Here is a tiny trained network, its code and every weight. The questions are about switching its units off for an input and a target symbol, where a switched-off unit gives its printed mean instead of its output.

import numpy as np


def w(rows, s, z=0):
    codes = np.array(rows[::2]) - 128.0
    scale = np.full(codes.shape[1], s)
    scale[-1] = z or s
    return codes * scale


def norm(h):
    return h / np.sqrt((h * h).mean(-1, keepdims=True) + 1e-5)


def f(y):
    return y / 2 * (1 + np.tanh(0.7978845608 * (y + 0.044715 * y**3)))


def softmax(a):
    e = np.exp(a - a.max(-1, keepdims=True))
    return e / e.sum(-1, keepdims=True)


def log_softmax(a):
    a = a - a.max(-1, keepdims=True)
    return a - np.log(np.exp(a).sum(-1, keepdims=True))


def net(x, mask):
    ids = ['ΛΞΠΦΨαβδζθμστω'.index(c) for c in x.split()]
    T = len(ids)
    res = E[ids] + P[:T]
    u = 0
    for l in range(2):
        r = norm(res)
        for j in range(2):
            rows = slice(4 * j, 4 * j + 4)
            q, k, v = (r @ M[l][rows].T for M in (Q, K, V))
            z = softmax(np.where(np.tri(T) > 0, q @ k.T / 4**0.5, -1e9)) @ v
            o = O[l][rows]
            res = res + np.where(mask[u + j], z, o[:, -1]) @ o[:, :-1]
        u += 2
        y = f(norm(res) @ A[l][:, :-1].T + A[l][:, -1])
        res = res + np.where(mask[u : u + 8], y, B[l][:, -1]) @ B[l][:, :-1]
        u += 8
    return log_softmax(norm(res)[-1] @ U[:, :-1].T + U[:, -1])


Q, K, V, O, A, B = {}, {}, {}, {}, {}, {}
E = w([
[187,123,101],'Λ',
[113,188,155],'Ξ',
[137,114,87],'Π',
[168,37,171],'Φ',
[126,167,148],'Ψ',
[180,124,108],'α',
[98,95,97],'β',
[114,131,143],'δ',
[5,92,167],'ζ',
[99,69,154],'θ',
[114,135,144],'μ',
[81,144,126],'σ',
[153,149,130],'τ',
[139,157,140],'ω',
],0.026)
P = w([
[254,121,135],'0',
[53,203,132],'1',
[83,191,126],'2',
[89,133,128],'3',
[107,122,125],'4',
[78,135,168],'5',
[101,111,72],'6',
[186,78,221],'7',
],0.0085)
Q[0] = w([
[184,115,192],'0.h0',
[191,168,160],'0.h0',
[136,146,124],'0.h0',
[61,99,83],'0.h0',
[194,254,108],'0.h1',
[143,125,139],'0.h1',
[166,181,99],'0.h1',
[155,196,145],'0.h1',
],0.023)
K[0] = w([
[111,84,66],'0.h0',
[56,114,95],'0.h0',
[106,142,138],'0.h0',
[189,149,170],'0.h0',
[67,250,200],'0.h1',
[121,119,96],'0.h1',
[104,159,184],'0.h1',
[90,218,128],'0.h1',
],0.021)
V[0] = w([
[1,53,7],'0.h0',
[107,105,95],'0.h0',
[153,143,156],'0.h0',
[167,163,155],'0.h0',
[192,79,154],'0.h1',
[183,59,48],'0.h1',
[149,97,91],'0.h1',
[56,202,195],'0.h1',
],0.0056)
O[0] = w([
[116,115,2,7],'0.h0',
[122,126,95,102],'0.h0',
[131,131,155,153],'0.h0',
[129,132,173,167],'0.h0',
[156,134,189,131],'0.h1',
[194,96,125,87],'0.h1',
[160,110,119,108],'0.h1',
[62,150,101,163],'0.h1',
],0.013,0.0017)
A[0] = w([
[177,187,102,129],'0.n0',
[111,167,127,7],'0.n1',
[115,137,160,207],'0.n2',
[154,143,151,96],'0.n3',
[77,13,145,33],'0.n4',
[65,5,173,253],'0.n5',
[150,151,130,180],'0.n6',
[156,113,131,97],'0.n7',
],0.026,0.0023)
B[0] = w([
[92,147,104,145],'0.n0',
[139,127,47,154],'0.n1',
[97,121,85,178],'0.n2',
[102,155,99,156],'0.n3',
[151,2,61,190],'0.n4',
[19,36,120,249],'0.n5',
[112,135,102,137],'0.n6',
[105,97,97,154],'0.n7',
],0.023,0.011)
Q[1] = w([
[52,68,189],'1.h0',
[171,7,132],'1.h0',
[190,171,75],'1.h0',
[176,25,121],'1.h0',
[124,201,95],'1.h1',
[133,162,136],'1.h1',
[174,96,214],'1.h1',
[110,198,71],'1.h1',
],0.018)
K[1] = w([
[128,75,254],'1.h0',
[111,4,178],'1.h0',
[166,152,20],'1.h0',
[142,11,151],'1.h0',
[188,175,191],'1.h1',
[138,152,150],'1.h1',
[77,160,74],'1.h1',
[197,158,198],'1.h1',
],0.017)
V[1] = w([
[46,53,132],'1.h0',
[159,114,92],'1.h0',
[125,129,121],'1.h0',
[97,101,119],'1.h0',
[226,155,117],'1.h1',
[117,100,38],'1.h1',
[2,126,69],'1.h1',
[161,118,96],'1.h1',
],0.026)
O[1] = w([
[186,86,204,255],'1.h0',
[87,139,162,130],'1.h0',
[121,135,138,138],'1.h0',
[138,122,169,185],'1.h0',
[112,152,226,33],'1.h1',
[229,190,87,185],'1.h1',
[133,156,5,254],'1.h1',
[174,155,145,118],'1.h1',
],0.025,0.015)
A[1] = w([
[99,58,146,255],'1.n0',
[161,81,172,160],'1.n1',
[240,55,126,77],'1.n2',
[171,248,192,84],'1.n3',
[66,236,139,68],'1.n4',
[167,72,3,115],'1.n5',
[80,59,122,5],'1.n6',
[86,32,125,46],'1.n7',
],0.022,0.0054)
B[1] = w([
[149,78,58,170],'1.n0',
[110,122,79,142],'1.n1',
[1,28,103,186],'1.n2',
[237,98,77,139],'1.n3',
[191,87,178,138],'1.n4',
[110,128,240,255],'1.n5',
[184,199,147,145],'1.n6',
[227,150,122,161],'1.n7',
],0.035,0.026)
U = w([
[116,166,171,254],'Λ',
[199,22,68,116],'Ξ',
[159,114,244,96],'Π',
[32,122,67,76],'Φ',
[221,119,138,161],'Ψ',
[4,148,173,75],'α',
[36,116,43,60],'β',
[136,146,80,174],'δ',
[68,112,255,44],'ζ',
[122,141,77,169],'θ',
[182,114,234,105],'μ',
[182,67,9,107],'σ',
[229,97,153,142],'τ',
[132,154,64,176],'ω',
],0.017,0.0087)

Each question gives the input, a string of symbols that net reads in full, and the target symbol t.
The units are the heads (4 rows each of Q, K, V and O) and the neurons (one row each of A and B). Each row of codes is followed by its name. A weight is (code - 128) times the scale printed after its matrix; where a second scale follows, it is the last column's (O, A, B and U).
mask holds one flag per unit, layer by layer, with each layer's heads first. A switched-off unit (its flag False) gives its mean, the last column of its rows in O or B, instead of its output. The means were averaged over made-up inputs and are rounded, as every weight is.
A unit's drop is (log p(t) with every unit on - log p(t) with that unit switched off) / (log p(t) with every unit on - log p(t) with every unit switched off).
The circuit of an input: a set's keep is (log p(t) with only the set's units on - log p(t) with every unit switched off) / (log p(t) with every unit on - log p(t) with every unit switched off). Starting from the 12 units with the biggest drops (on a tie, the unit counted first), units are removed one at a time, each time the one whose removal leaves the highest keep (on an exact tie, the one counted first), for as long as the keep stays at least 0.8.
units of the circuit, in order: the units of the circuit, biggest drop first
k most important neurons: the k neurons with the biggest drops, biggest first
top k neurons in layer l: the k neurons of layer l with the biggest drops, biggest first
which heads matter: for each layer, one digit per head in row order, 1 if its drop is at least 0.15 and else 0, layers parted by /
input Φ θ θ Ξ ω, target Λ: which heads matter => 01 / 10
input Φ τ Φ δ θ ω Φ τ, target Λ: top 4 neurons in layer 0 => [0.n5, 0.n4, 0.n2, 0.n7]
input Ξ ζ Ξ Π Ψ θ Ξ, target α: which heads matter => 11 / 11
input Ξ μ β ω Φ Ξ Φ Ψ, target α: 2 most important neurons => [0.n2, 0.n4]
input α θ Ψ, target Π: units of the circuit, in order => [1.h1, 0.n5]
input Π Ξ α θ θ α, target τ: top 2 neurons in layer 1 => [1.n3, 1.n5]
input Ψ Ξ Ψ Ξ, target σ: top 2 neurons in layer 1 => [1.n5, 1.n2]
input α σ μ μ Φ μ σ Λ, target Π: 2 most important neurons => [0.n4, 0.n5]
input τ Φ Π μ Π θ Λ, target ζ: units of the circuit, in order => [0.h0, 1.h1, 0.n5]
input Λ μ Π, target μ: units of the circuit, in order => [0.n5, 1.h1]
input Ψ Φ Ψ, target σ: units of the circuit, in order => [1.h1]
input Ψ Ψ θ δ Π ζ Π α, target σ: top 4 neurons in layer 0 => [0.n5, 0.n4, 0.n2, 0.n3]
input Π σ δ Φ σ Ξ, target τ: 3 most important neurons => [0.n5, 0.n4, 1.n3]
input Π δ ω δ θ Π μ Λ, target τ: top 3 neurons in layer 0 => [0.n4, 0.n5, 0.n2]
input α β θ α, target Π: units of the circuit, in order => [0.n4, 1.h1, 0.n5]
input β Π ζ τ ζ τ α, target Ψ: top 4 neurons in layer 0 => [0.n4, 0.n5, 0.n2, 0.n3]
input μ Λ β Ξ σ α, target β: which heads matter => 10 / 11
input Π β Π, target Ψ: which heads matter => 01 / 01
input Φ δ μ Ξ, target Λ: 2 most important neurons => [0.n5, 1.n2]
input Λ μ ζ μ Ξ τ Φ τ, target μ: 2 most important neurons => [0.n4, 0.n5]
input Λ μ β α Φ Ψ δ Ξ, target μ: units of the circuit, in order => [0.h1, 0.n4, 1.n2]
input Φ β β Π Λ, target Λ: top 3 neurons in layer 1 => [1.n2, 1.n0, 1.n5]
input τ θ τ Π Ψ, target ζ: 3 most important neurons => [0.n4, 0.n5, 1.n2]
